Below is a small trained network, with its code and all its weights. Each question gives an input and a target symbol and asks what happens when units are switched off, that is, made to give their printed mean instead of their output.

import numpy as np


def w(rows, s, z=0):
    codes = np.array(rows[::2]) - 128.0
    scale = np.full(codes.shape[1], s)
    scale[-1] = z or s
    return codes * scale


def norm(h):
    return h / np.sqrt((h * h).mean(-1, keepdims=True) + 1e-5)


def f(y):
    return np.maximum(y, 0)


def softmax(a):
    e = np.exp(a - a.max(-1, keepdims=True))
    return e / e.sum(-1, keepdims=True)


def log_softmax(a):
    a = a - a.max(-1, keepdims=True)
    return a - np.log(np.exp(a).sum(-1, keepdims=True))


def net(x, mask):
    ids = ['εθλμξσφω'.index(c) for c in x.split()]
    T = len(ids)
    res = E[ids] + P[:T]
    r = norm(res)
    for j in range(3):
        rows = slice(2 * j, 2 * j + 2)
        q, k, v = (r @ M[0][rows].T for M in (Q, K, V))
        z = softmax(np.where(np.tri(T) > 0, q @ k.T / 2**0.5, -1e9)) @ v
        o = O[0][rows]
        res = res + np.where(mask[j], z, o[:, -1]) @ o[:, :-1]
    y = f(norm(res) @ A[0][:, :-1].T + A[0][:, -1])
    res = res + np.where(mask[3:7], y, B[0][:, -1]) @ B[0][:, :-1]
    return log_softmax(norm(res)[-1] @ U[:, :-1].T + U[:, -1])


Q, K, V, O, A, B = {}, {}, {}, {}, {}, {}
E = w([
[192,135,73,165,199,44,112,78,193,138,183,126],'ε',
[179,183,100,175,121,86,72,130,125,174,43,169],'θ',
[105,108,76,170,75,159,126,114,124,28,123,249],'λ',
[191,222,184,166,139,107,137,138,112,88,134,118],'μ',
[169,206,82,145,109,131,121,171,168,137,180,147],'ξ',
[140,146,163,194,128,96,167,89,145,191,119,197],'σ',
[216,165,167,184,95,83,109,123,184,100,182,124],'φ',
[71,154,219,101,106,27,28,202,85,230,123,128],'ω',
],0.019)
P = w([
[55,147,91,75,110,122,165,82,117,173,193,133],'0',
[186,213,177,183,177,118,127,211,171,220,76,200],'1',
[220,242,144,175,171,149,126,229,167,203,54,149],'2',
[168,183,139,177,132,131,118,162,173,204,78,218],'3',
[213,175,143,160,124,140,117,142,183,172,67,203],'4',
[171,132,173,152,107,136,80,139,196,124,92,213],'5',
[195,162,89,164,85,158,75,161,170,107,118,170],'6',
[187,119,104,163,86,147,102,116,138,137,85,200],'7',
[195,126,71,163,67,177,59,137,140,88,124,172],'8',
[190,86,87,128,33,139,88,98,147,98,107,198],'9',
[201,85,66,128,25,153,64,87,136,63,124,204],'10',
[215,81,58,145,9,168,50,83,140,45,141,220],'11',
],0.013)
Q[0] = w([
[92,46,152,128,181,110,156,124,121,99,153,87],'head 1',
[168,170,129,136,169,148,117,108,165,160,111,126],'head 1',
[243,234,94,223,103,34,46,42,217,209,38,252],'head 2',
[19,4,192,44,136,185,226,199,49,63,47,46],'head 2',
[240,198,159,192,69,124,75,165,179,183,58,241],'head 3',
[84,43,138,92,167,185,163,90,145,98,187,30],'head 3',
],0.015)
K[0] = w([
[162,135,171,162,135,166,143,219,121,116,91,152],'head 1',
[146,117,100,141,182,130,110,175,175,101,83,107],'head 1',
[40,153,15,12,146,16,162,13,37,188,238,128],'head 2',
[242,136,210,240,83,122,118,238,123,103,23,174],'head 2',
[7,91,179,47,86,34,64,115,57,158,170,115],'head 3',
[216,163,75,212,184,208,178,147,169,80,137,97],'head 3',
],0.015)
V[0] = w([
[109,63,76,87,197,155,183,49,149,80,133,21],'head 1',
[9,199,151,105,167,127,100,143,80,107,104,167],'head 1',
[112,65,219,208,188,71,184,87,138,219,82,117],'head 2',
[160,93,58,75,138,124,101,193,126,218,137,54],'head 2',
[114,76,45,189,45,119,44,84,184,125,65,220],'head 3',
[214,192,183,138,136,104,69,187,24,133,48,20],'head 3',
],0.011)
O[0] = w([
[170,121,180,117,188,181,187,109,244,108,139,199,15],'head 1',
[104,102,209,188,105,223,27,118,144,177,118,30,140],'head 1',
[53,193,66,47,140,111,50,13,169,129,64,122,55],'head 2',
[136,152,185,57,137,134,118,62,10,139,232,200,26],'head 2',
[119,133,145,219,197,155,15,187,232,215,181,160,247],'head 3',
[161,214,112,172,57,88,146,185,98,156,58,132,5],'head 3',
],0.011)
A[0] = w([
[136,112,127,135,7,171,150,140,64,79,24,40,87],'neuron 1',
[125,208,155,148,83,182,106,175,181,172,124,167,70],'neuron 2',
[118,166,183,60,198,152,124,109,162,154,198,205,2],'neuron 3',
[118,74,80,153,127,126,60,101,105,85,177,191,55],'neuron 4',
],0.011,0.0095)
B[0] = w([
[210,97,148,166,102,246,69,98,144,154,73,114,255],'neuron 1',
[141,124,207,150,114,160,87,92,101,144,95,132,236],'neuron 2',
[167,153,187,81,131,221,172,149,185,216,70,152,155],'neuron 3',
[65,224,221,82,124,89,166,221,114,232,93,109,227],'neuron 4',
],0.013,0.006)
U = w([
[148,149,172,71,146,178,148,122,155,157,133,165,20],'ε',
[125,248,188,151,152,93,131,154,120,221,129,58,102],'θ',
[132,52,132,166,156,140,134,162,197,127,137,102,32],'λ',
[148,124,97,189,63,206,132,72,121,57,119,185,164],'μ',
[146,83,171,108,151,115,114,140,53,111,195,152,109],'ξ',
[73,127,101,116,141,102,104,83,171,110,122,110,192],'σ',
[104,155,84,151,126,57,168,148,124,95,142,130,253],'φ',
[162,90,129,82,118,140,68,78,83,95,158,156,111],'ω',
],0.012,0.0039)

Each question gives the input, a string of symbols that net reads in full, and the target symbol t.
The units are the heads (2 rows each of Q, K, V and O) and the neurons (one row each of A and B). Each row of codes is followed by its name. A weight is (code - 128) times the scale printed after its matrix; where a second scale follows, it is the last column's (O, A, B and U).
mask holds one flag per unit, heads first, then neurons. A switched-off unit (its flag False) gives its mean, the last column of its rows in O or B, instead of its output. The means were averaged over made-up inputs and are rounded, as every weight is.
A unit's drop is (log p(t) with every unit on - log p(t) with that unit switched off) / (log p(t) with every unit on - log p(t) with every unit switched off).
The circuit of an input: a set's keep is (log p(t) with only the set's units on - log p(t) with every unit switched off) / (log p(t) with every unit on - log p(t) with every unit switched off). Starting from all 7 units, units are removed one at a time, each time the one whose removal leaves the highest keep (on an exact tie, the one counted first), for as long as the keep stays at least 0.8.
circuit, biggest first: the units of the circuit, biggest drop first
k most important neurons: the k neurons with the biggest drops, biggest first
heads that matter: for each layer, one digit per head in row order, 1 if its drop is at least 0.15 and else 0, layers parted by /
drop when u is switched off: that unit's drop, to one decimal
input θ ω λ σ θ λ ξ, target μ: most important neuron : (neuron 1)
input μ λ ξ ξ σ λ ξ ξ λ σ θ, target μ: circuit, biggest first : (head 3; neuron 1)
input ε λ ξ λ φ μ, target ε: circuit, biggest first : (head 1; head 2)
input θ σ λ σ ε θ ξ λ ξ, target θ: heads that matter : 010
input φ λ λ λ φ φ λ ξ λ, target φ: circuit, biggest first : (head 1; neuron 4; head 3)
input ω σ φ ξ σ φ ε λ ω σ φ σ, target ω: heads that matter : 011
input μ σ λ, target μ: heads that matter : 001
input μ ξ λ ω σ λ θ ξ θ, target μ: circuit, biggest first : (head 3; neuron 1; neuron 4)
input ε σ ξ θ σ λ λ, target ε: circuit, biggest first : (head 1; head 2; neuron 3)
input φ λ λ ω ω λ μ σ λ λ λ ξ, target φ: heads that matter : 100
input ω ξ λ σ λ σ θ φ, target μ: heads that matter : 001
input ξ λ μ λ ε ξ σ, target ξ: heads that matter : 010
input λ σ λ ε μ ξ ξ φ ω σ ξ, target θ: heads that matter : 001
input φ ε θ, target φ: heads that matter : 101
input σ φ ξ λ θ σ ε ω θ ε, target φ: circuit, biggest first : (head 1)
input ξ σ φ σ λ, target ξ: heads that matter : 010
input ξ ε φ θ λ ξ σ ω ε σ σ, target φ: circuit, biggest first : (head 1; neuron 1)
input λ λ θ λ θ ξ λ μ, target λ: drop when head 2 is switched off : 0.2
input φ ξ ξ ξ σ σ λ σ μ λ θ ξ, target φ: drop when neuron 4 is switched off : 0.0
input φ λ λ λ λ φ σ θ λ λ σ, target φ: drop when head 3 is switched off : 0.2
input σ φ ξ λ λ φ, target σ: circuit, biggest first : (head 2)
input σ λ ξ ξ θ φ ξ λ ξ φ μ λ, target σ: drop when head 2 is switched off : 0.5
